Below are the code and all the weights of a small trained network. Each question names an input and a class and asks about switching units off, where a switched-off unit gives its printed mean instead of its output.

import numpy as np


def w(rows, s, z=0):
    codes = np.array(rows[::2]) - 128.0
    scale = np.full(codes.shape[1], s)
    scale[-1] = z or s
    return codes * scale


def norm(h):
    return h / np.sqrt((h * h).mean(-1, keepdims=True) + 1e-5)


def f(y):
    return y / 2 * (1 + np.tanh(0.7978845608 * (y + 0.044715 * y**3)))


def log_softmax(a):
    a = a - a.max(-1, keepdims=True)
    return a - np.log(np.exp(a).sum(-1, keepdims=True))


def net(x, mask):
    res = np.array(x, float).reshape(1, 6) / 4 @ E
    u = 0
    for l in range(4):
        y = f(norm(res) @ A[l][:, :-1].T + A[l][:, -1])
        res = res + np.where(mask[u : u + 6], y, B[l][:, -1]) @ B[l][:, :-1]
        u += 6
    return log_softmax(norm(res)[-1] @ U[:, :-1].T + U[:, -1])


A, B = {}, {}
E = w([
[98,142,77,224,89,187,180,99,173,197],'x0',
[129,130,124,124,128,125,130,130,130,132],'x1',
[140,130,123,138,124,133,28,214,80,200],'x2',
[126,128,127,136,125,127,124,123,125,121],'x3',
[245,200,150,168,155,143,161,147,126,139],'x4',
[129,128,125,129,127,125,130,133,126,126],'x5',
],0.012)
A[0] = w([
[240,174,172,173,157,114,147,147,99,131,192],'0.n1',
[160,166,116,103,91,141,15,122,139,172,127],'0.n2',
[2,96,135,106,103,150,164,123,151,125,255],'0.n3',
[36,59,22,223,16,247,161,90,209,221,61],'0.n4',
[132,12,176,55,204,47,95,147,7,60,145],'0.n5',
[38,37,99,105,43,193,130,104,71,192,19],'0.n6',
],0.0052)
B[0] = w([
[161,156,136,98,200,125,142,111,159,139,217],'0.n1',
[130,142,86,106,45,106,102,140,65,116,157],'0.n2',
[144,117,48,68,103,145,71,86,137,97,229],'0.n3',
[145,141,119,104,207,83,199,117,54,185,254],'0.n4',
[129,142,98,116,93,196,133,106,97,96,239],'0.n5',
[110,53,207,254,180,65,175,214,132,81,160],'0.n6',
],0.0095,0.0076)
A[1] = w([
[130,181,107,218,157,160,180,124,142,194,156],'1.n1',
[76,83,181,239,139,67,104,211,159,235,29],'1.n2',
[141,197,93,219,45,229,128,140,204,159,19],'1.n3',
[169,254,189,116,72,153,153,107,119,202,157],'1.n4',
[137,112,125,190,138,109,231,51,131,120,3],'1.n5',
[48,57,116,139,87,187,108,172,28,170,52],'1.n6',
],0.0089,0.0033)
B[1] = w([
[144,98,121,67,57,138,105,120,115,72,254],'1.n1',
[175,167,69,134,40,68,183,9,59,132,166],'1.n2',
[175,37,140,103,64,180,156,80,146,150,146],'1.n3',
[164,131,115,148,125,157,111,135,122,80,242],'1.n4',
[88,114,158,118,148,176,114,198,199,140,219],'1.n5',
[96,163,135,54,92,98,161,201,144,123,206],'1.n6',
],0.012,0.007)
A[2] = w([
[116,178,125,164,185,113,14,209,113,122,105],'2.n1',
[114,185,203,109,177,46,146,127,199,76,20],'2.n2',
[180,102,200,134,140,143,207,123,197,66,71],'2.n3',
[254,107,122,208,110,124,37,148,52,193,112],'2.n4',
[12,94,107,192,199,122,168,76,164,204,2],'2.n5',
[67,80,99,112,150,85,137,59,172,55,116],'2.n6',
],0.0099,0.0056)
B[2] = w([
[144,110,120,190,168,129,72,233,118,198,188],'2.n1',
[144,96,134,115,183,115,69,78,5,77,144],'2.n2',
[101,179,102,169,98,64,143,122,143,166,234],'2.n3',
[155,59,84,93,162,213,92,86,41,135,246],'2.n4',
[59,50,188,90,211,118,160,240,175,193,190],'2.n5',
[188,113,111,115,121,203,102,105,96,135,253],'2.n6',
],0.014,0.0058)
A[3] = w([
[121,109,121,125,142,159,51,253,137,139,86],'3.n1',
[62,173,175,97,97,107,41,220,168,104,2],'3.n2',
[180,179,96,155,151,118,200,123,183,98,125],'3.n3',
[155,214,164,165,249,72,69,114,71,107,112],'3.n4',
[74,140,109,81,78,40,97,144,82,185,81],'3.n5',
[186,154,150,164,136,117,173,61,61,107,66],'3.n6',
],0.012,0.0072)
B[3] = w([
[153,124,171,119,139,157,84,153,184,207,255],'3.n1',
[19,200,249,51,72,80,74,167,212,155,167],'3.n2',
[159,155,215,210,94,115,113,134,180,106,206],'3.n3',
[83,124,165,221,195,64,185,153,146,167,245],'3.n4',
[85,222,118,220,89,57,173,100,180,129,209],'3.n5',
[9,111,140,63,139,75,106,142,150,70,204],'3.n6',
],0.013,0.0069)
U = w([
[210,70,39,23,53,224,81,25,23,34,255],'0',
[83,188,219,226,244,3,215,101,132,32,99],'1',
[52,24,105,35,214,193,234,187,223,185,114],'2',
[242,206,193,249,36,178,197,56,228,38,6],'3',
[40,208,202,18,48,69,32,217,163,192,97],'4',
[222,99,145,216,234,174,44,214,24,216,82],'5',
[39,209,27,218,25,2,240,114,59,184,43],'6',
],0.016,0.0056)

Each question gives the input, the list of numbers given to net, and the class t.
The units are the neurons (one row each of A and B). Each row of codes is followed by its name. A weight is (code - 128) times the scale printed after its matrix; where a second scale follows, it is the last column's (A, B and U).
mask holds one flag per neuron, layer by layer. A switched-off neuron (its flag False) gives its mean, the last column of its row in B, instead of its output. The means were averaged over made-up inputs and are rounded, as every weight is.
A unit's drop is (log p(t) with every unit on - log p(t) with that unit switched off) / (log p(t) with every unit on - log p(t) with every unit switched off).
The circuit of an input: a set's keep is (log p(t) with only the set's units on - log p(t) with every unit switched off) / (log p(t) with every unit on - log p(t) with every unit switched off). Starting from the 12 units with the biggest drops (on a tie, the unit counted first), units are removed one at a time, each time the one whose removal leaves the highest keep (on an exact tie, the one counted first), for as long as the keep stays at least 0.8.
units of the circuit, in order: the units of the circuit, biggest drop first
most important unit: the unit with the biggest drop
k most important neurons: the k neurons with the biggest drops, biggest first
drop when u is switched off: that unit's drop, to one decimal
input [-8,-7,0,1,5,-3], class 1: units of the circuit, in order : (3.n4)
input [-8,5,1,4,2,1], class 5: 2 most important neurons : (1.n6; 1.n1)
input [1,-3,4,-1,-7,-1], class 6: units of the circuit, in order : (0.n6; 1.n2)
input [0,-1,-8,-4,4,6], class 1: 2 most important neurons : (2.n2; 0.n5)
input [-3,2,0,3,1,-4], class 1: 3 most important neurons : (1.n1; 0.n3; 2.n6)
input [-1,3,-4,0,8,-1], class 1: 2 most important neurons : (2.n2; 0.n1)
input [6,1,2,5,0,-5], class 6: 3 most important neurons : (0.n4; 2.n6; 1.n1)
input [4,5,-2,8,1,-5], class 3: 4 most important neurons : (1.n1; 2.n4; 1.n5; 0.n4)
input [0,-8,-2,-3,2,-7], class 1: 2 most important neurons : (0.n5; 0.n1)
input [-6,-1,2,-3,1,1], class 5: 3 most important neurons : (1.n6; 1.n1; 1.n5)
input [-2,-5,0,-5,6,-6], class 1: 2 most important neurons : (0.n1; 3.n4)
input [1,2,3,-4,-1,1], class 6: 2 most important neurons : (1.n2; 0.n5)
input [2,-1,3,6,0,3], class 6: 2 most important neurons : (1.n6; 3.n5)
input [3,2,1,8,6,7], class 0: most important unit : 2.n4
input [2,6,4,-3,-8,-1], class 6: 2 most important neurons : (0.n6; 1.n2)
input [3,1,7,-3,-6,7], class 6: drop when 1.n2 is switched off : 0.6
input [-3,-7,0,7,4,-2], class 1: drop when 0.n1 is switched off : 1.6
input [-3,-7,-5,2,-5,2], class 0: drop when 2.n5 is switched off : 0.0
input [0,8,-5,3,-2,-8], class 0: drop when 0.n3 is switched off : 0.8
input [1,-7,-3,-8,3,-2], class 3: most important unit : 0.n4
